Here is a tiny trained network, its code and every weight. The questions are about switching its units off for an input and a class, where a switched-off unit gives its printed mean instead of its output.

import numpy as np


def w(rows, s, z=0):
    codes = np.array(rows[::2]) - 128.0
    scale = np.full(codes.shape[1], s)
    scale[-1] = z or s
    return codes * scale


def f(y):
    return y / 2 * (1 + np.tanh(0.7978845608 * (y + 0.044715 * y**3)))


def log_softmax(a):
    a = a - a.max(-1, keepdims=True)
    return a - np.log(np.exp(a).sum(-1, keepdims=True))


def net(x, mask):
    res = np.array(x, float).reshape(1, 8) / 4 @ E
    y = f(res @ A[0][:, :-1].T + A[0][:, -1])
    res = res + np.where(mask, y, B[0][:, -1]) @ B[0][:, :-1]
    return log_softmax(res[-1] @ U[:, :-1].T + U[:, -1])


A, B = {}, {}
E = w([
[93,109,187,129,199,128,112,120,25,223,46,188],'x0',
[102,177,101,151,122,202,209,134,170,99,150,209],'x1',
[187,191,67,139,51,134,171,206,175,159,245,97],'x2',
[86,71,163,129,166,91,85,79,144,47,62,175],'x3',
[72,151,143,126,109,20,74,134,150,120,151,143],'x4',
[148,115,140,175,125,125,110,170,109,164,131,213],'x5',
[172,123,165,48,179,78,173,90,114,149,70,138],'x6',
[101,254,126,69,107,47,156,102,136,220,137,125],'x7',
],0.0086)
A[0] = w([
[183,78,129,135,129,161,164,146,138,77,128,223,109],'neuron 1',
[106,106,147,107,143,122,119,94,109,111,90,119,4],'neuron 2',
[148,106,125,114,119,78,101,137,117,153,128,51,122],'neuron 3',
[136,127,139,137,119,164,89,108,87,181,127,108,74],'neuron 4',
[123,159,133,124,126,98,139,107,134,148,98,252,103],'neuron 5',
[164,151,121,115,124,198,174,106,166,93,117,134,171],'neuron 6',
[126,136,123,122,115,60,91,101,165,66,103,98,83],'neuron 7',
[193,104,134,140,129,137,136,159,91,220,128,172,108],'neuron 8',
[132,164,133,149,121,87,125,119,119,143,121,186,91],'neuron 9',
[93,130,118,184,108,182,36,122,117,143,124,129,97],'neuron 10',
[140,89,132,131,122,34,109,148,149,54,165,148,72],'neuron 11',
],0.021,0.0038)
B[0] = w([
[149,129,127,158,132,238,128,116,131,59,104,128,240],'neuron 1',
[92,161,110,161,100,117,137,150,148,120,171,142,213],'neuron 2',
[166,129,134,120,139,80,142,119,122,131,102,146,222],'neuron 3',
[188,120,130,108,127,117,123,122,131,101,108,136,184],'neuron 4',
[54,107,130,99,138,69,114,132,120,183,96,117,233],'neuron 5',
[254,131,125,139,112,45,128,145,115,125,146,130,234],'neuron 6',
[162,109,126,101,137,95,126,129,115,163,108,115,235],'neuron 7',
[137,135,129,92,126,23,128,111,130,156,124,103,237],'neuron 8',
[68,128,132,111,145,84,133,132,136,127,158,141,182],'neuron 9',
[191,127,137,136,143,163,149,111,127,62,85,142,205],'neuron 10',
[240,129,140,105,133,69,138,105,110,128,105,110,248],'neuron 11',
],0.014,0.017)
U = w([
[178,202,28,143,42,140,165,191,154,115,254,128,115],'0',
[41,158,102,83,132,124,124,155,133,182,188,174,14],'1',
[134,76,125,131,162,205,115,87,97,66,99,166,128],'2',
[150,108,119,72,156,96,142,91,87,128,100,147,243],'3',
[108,111,99,90,108,227,87,133,119,159,209,102,2],'4',
],0.0077,0.0035)

Each question gives the input, the list of numbers given to net, and the class t.
The units are the neurons (one row each of A and B). Each row of codes is followed by its name. A weight is (code - 128) times the scale printed after its matrix; where a second scale follows, it is the last column's (A, B and U).
mask holds one flag per neuron, in row order. A switched-off neuron (its flag False) gives its mean, the last column of its row in B, instead of its output. The means were averaged over made-up inputs and are rounded, as every weight is.
A unit's drop is (log p(t) with every unit on - log p(t) with that unit switched off) / (log p(t) with every unit on - log p(t) with every unit switched off).
The circuit of an input: a set's keep is (log p(t) with only the set's units on - log p(t) with every unit switched off) / (log p(t) with every unit on - log p(t) with every unit switched off). Starting from all 11 units, units are removed one at a time, each time the one whose removal leaves the highest keep (on an exact tie, the one counted first), for as long as the keep stays at least 0.8.
units of the circuit, in order: the units of the circuit, biggest drop first
unit that matters most: the unit with the biggest drop
top k neurons: the k neurons with the biggest drops, biggest first
drop when u is switched off: that unit's drop, to one decimal
input [6,-2,-4,6,-4,0,-7,2], class 2: unit that matters most : neuron 10
input [-1,7,6,8,1,6,4,6], class 1: units of the circuit, in order : [neuron 5; neuron 9; neuron 10]
input [3,2,3,-3,3,-6,-4,5], class 0: top 2 neurons : [neuron 5; neuron 8]
input [2,5,-7,1,3,-5,-6,2], class 1: units of the circuit, in order : [neuron 11; neuron 6; neuron 2]
input [4,6,8,3,-2,0,-3,5], class 1: units of the circuit, in order : [neuron 11; neuron 5; neuron 10]
input [-3,2,-6,-2,0,-6,-5,4], class 0: units of the circuit, in order : [neuron 5; neuron 11]
input [-1,4,-5,-6,-8,0,4,-2], class 0: top 2 neurons : [neuron 6; neuron 5]
input [6,5,-6,8,-2,-1,7,-3], class 2: top 2 neurons : [neuron 1; neuron 8]
input [-1,-3,2,-8,-8,-5,-3,-8], class 0: top 2 neurons : [neuron 6; neuron 5]
input [-5,-4,3,1,-7,-6,-5,-7], class 0: top 2 neurons : [neuron 6; neuron 5]
input [-3,6,0,3,4,8,-2,-4], class 2: drop when neuron 1 is switched off : 0.5
input [-1,-6,4,5,-4,0,-4,-8], class 2: drop when neuron 5 is switched off : 0.0
input [0,2,8,3,3,8,2,-6], class 2: drop when neuron 1 is switched off : 1.2
input [1,7,2,-2,-7,3,0,0], class 0: units of the circuit, in order : [neuron 6]
